Below is a small trained network, with its code and all its weights. Each question gives an input and a target symbol and asks what happens when units are switched off, that is, made to give their printed mean instead of their output.

import numpy as np


def w(rows, s, z=0):
    codes = np.array(rows[::2]) - 128.0
    scale = np.full(codes.shape[1], s)
    scale[-1] = z or s
    return codes * scale


def f(y):
    return y / 2 * (1 + np.tanh(0.7978845608 * (y + 0.044715 * y**3)))


def softmax(a):
    e = np.exp(a - a.max(-1, keepdims=True))
    return e / e.sum(-1, keepdims=True)


def log_softmax(a):
    a = a - a.max(-1, keepdims=True)
    return a - np.log(np.exp(a).sum(-1, keepdims=True))


def net(x, mask):
    ids = ['ΛΞΣαβηπτ'.index(c) for c in x.split()]
    T = len(ids)
    res = E[ids] + P[:T]
    r = res
    for j in range(2):
        rows = slice(2 * j, 2 * j + 2)
        q, k, v = (r @ M[0][rows].T for M in (Q, K, V))
        z = softmax(np.where(np.tri(T) > 0, q @ k.T / 2**0.5, -1e9)) @ v
        o = O[0][rows]
        res = res + np.where(mask[j], z, o[:, -1]) @ o[:, :-1]
    y = f(res @ A[0][:, :-1].T + A[0][:, -1])
    res = res + np.where(mask[2:26], y, B[0][:, -1]) @ B[0][:, :-1]
    return log_softmax(res[-1] @ U[:, :-1].T + U[:, -1])


Q, K, V, O, A, B = {}, {}, {}, {}, {}, {}
E = w([
[200,144,144],'Λ',
[179,156,168],'Ξ',
[156,164,173],'Σ',
[82,142,120],'α',
[75,100,53],'β',
[9,85,18],'η',
[152,130,123],'π',
[5,98,42],'τ',
],0.011)
P = w([
[167,103,148],'0',
[96,157,159],'1',
[148,49,165],'2',
[155,146,99],'3',
[127,5,170],'4',
[101,197,142],'5',
],0.014)
Q[0] = w([
[3,162,178],'head 0',
[103,165,56],'head 0',
[128,14,183],'head 1',
[185,108,53],'head 1',
],0.017)
K[0] = w([
[165,236,38],'head 0',
[87,164,194],'head 0',
[109,5,212],'head 1',
[90,198,147],'head 1',
],0.016)
V[0] = w([
[155,147,83],'head 0',
[109,189,125],'head 0',
[112,87,46],'head 1',
[21,155,251],'head 1',
],0.019)
O[0] = w([
[136,100,113,100],'head 0',
[177,121,69,100],'head 0',
[91,173,206,254],'head 1',
[238,200,4,125],'head 1',
],0.015,0.0046)
A[0] = w([
[130,127,129,98],'neuron 0',
[148,87,142,54],'neuron 1',
[129,130,131,33],'neuron 2',
[115,114,128,56],'neuron 3',
[114,125,76,118],'neuron 4',
[118,130,97,105],'neuron 5',
[133,144,138,65],'neuron 6',
[113,77,140,113],'neuron 7',
[105,142,108,53],'neuron 8',
[148,216,113,37],'neuron 9',
[130,136,135,128],'neuron 10',
[130,201,127,69],'neuron 11',
[126,134,141,80],'neuron 12',
[175,109,158,20],'neuron 13',
[128,124,66,200],'neuron 14',
[180,80,124,2],'neuron 15',
[72,134,5,76],'neuron 16',
[102,132,92,77],'neuron 17',
[128,130,128,120],'neuron 18',
[131,131,128,78],'neuron 19',
[132,131,133,121],'neuron 20',
[121,211,148,109],'neuron 21',
[120,76,125,78],'neuron 22',
[135,136,133,129],'neuron 23',
],0.022,0.0054)
B[0] = w([
[121,150,138,117],'neuron 0',
[101,144,217,143],'neuron 1',
[152,188,148,107],'neuron 2',
[163,144,80,134],'neuron 3',
[136,127,237,170],'neuron 4',
[131,131,184,143],'neuron 5',
[138,159,142,120],'neuron 6',
[167,130,47,229],'neuron 7',
[152,113,190,133],'neuron 8',
[167,183,39,208],'neuron 9',
[134,129,121,138],'neuron 10',
[238,116,159,194],'neuron 11',
[153,149,116,143],'neuron 12',
[183,230,184,132],'neuron 13',
[158,39,250,216],'neuron 14',
[41,203,113,146],'neuron 15',
[112,158,2,243],'neuron 16',
[163,109,206,142],'neuron 17',
[128,128,131,126],'neuron 18',
[126,157,151,112],'neuron 19',
[129,127,131,127],'neuron 20',
[48,138,184,255],'neuron 21',
[191,127,129,160],'neuron 22',
[124,120,132,129],'neuron 23',
],0.026,0.0071)
U = w([
[130,14,125,135],'Λ',
[56,122,94,252],'Ξ',
[157,83,90,117],'Σ',
[137,151,170,31],'α',
[103,104,1,153],'β',
[113,252,68,98],'η',
[73,132,34,184],'π',
[179,160,111,36],'τ',
],0.0058,0.0028)

Each question gives the input, a string of symbols that net reads in full, and the target symbol t.
The units are the heads (2 rows each of Q, K, V and O) and the neurons (one row each of A and B). Each row of codes is followed by its name. A weight is (code - 128) times the scale printed after its matrix; where a second scale follows, it is the last column's (O, A, B and U).
mask holds one flag per unit, heads first, then neurons. A switched-off unit (its flag False) gives its mean, the last column of its rows in O or B, instead of its output. The means were averaged over made-up inputs and are rounded, as every weight is.
A unit's drop is (log p(t) with every unit on - log p(t) with that unit switched off) / (log p(t) with every unit on - log p(t) with every unit switched off).
The circuit of an input: a set's keep is (log p(t) with only the set's units on - log p(t) with every unit switched off) / (log p(t) with every unit on - log p(t) with every unit switched off). Starting from the 12 units with the biggest drops (on a tie, the unit counted first), units are removed one at a time, each time the one whose removal leaves the highest keep (on an exact tie, the one counted first), for as long as the keep stays at least 0.8.
units of the circuit, in order: the units of the circuit, biggest drop first
unit that matters most: the unit with the biggest drop
k most important neurons: the k neurons with the biggest drops, biggest first
which heads matter: for each layer, one digit per head in row order, 1 if its drop is at least 0.15 and else 0, layers parted by /
input Ξ τ τ τ α τ, target η: unit that matters most -> head 1
input τ α τ β η α, target Ξ: which heads matter -> 01
input π Ξ α Ξ π π, target Λ: units of the circuit, in order -> (head 1; neuron 14; head 0)
input Ξ Λ α Σ Ξ β, target Σ: 4 most important neurons -> (neuron 14; neuron 16; neuron 4; neuron 9)
input π β Λ τ, target Ξ: units of the circuit, in order -> (head 1; neuron 21)
input α π π Ξ Σ α, target Λ: units of the circuit, in order -> (head 1; neuron 14; head 0)
input Λ Ξ τ β, target Λ: units of the circuit, in order -> (neuron 14; head 1)
input β π τ Ξ Σ, target α: units of the circuit, in order -> (neuron 14; head 1; neuron 15; neuron 13)
input η τ τ β, target η: 3 most important neurons -> (neuron 9; neuron 14; neuron 21)
input Σ α τ η, target τ: 3 most important neurons -> (neuron 14; neuron 16; neuron 9)
input Λ Λ β Ξ, target β: 2 most important neurons -> (neuron 14; neuron 21)
input η β τ Σ, target Ξ: units of the circuit, in order -> (head 0; neuron 21)
input β π Σ Λ β τ, target β: units of the circuit, in order -> (head 0; neuron 16)
input Ξ Σ Σ η π β, target α: units of the circuit, in order -> (head 1; neuron 11)
input α Λ π π, target β: units of the circuit, in order -> (head 1; neuron 21; neuron 4)
input Σ Λ α η η τ, target α: 2 most important neurons -> (neuron 16; neuron 11)
input β Ξ π τ, target Λ: units of the circuit, in order -> (neuron 14; head 0)
input π η τ α β Σ, target τ: units of the circuit, in order -> (neuron 11)
input τ β β α Λ η, target τ: which heads matter -> 11
input Ξ η π π, target α: which heads matter -> 11
input Λ η α β, target α: which heads matter -> 11
input Λ Σ π β Λ Ξ, target Ξ: which heads matter -> 01
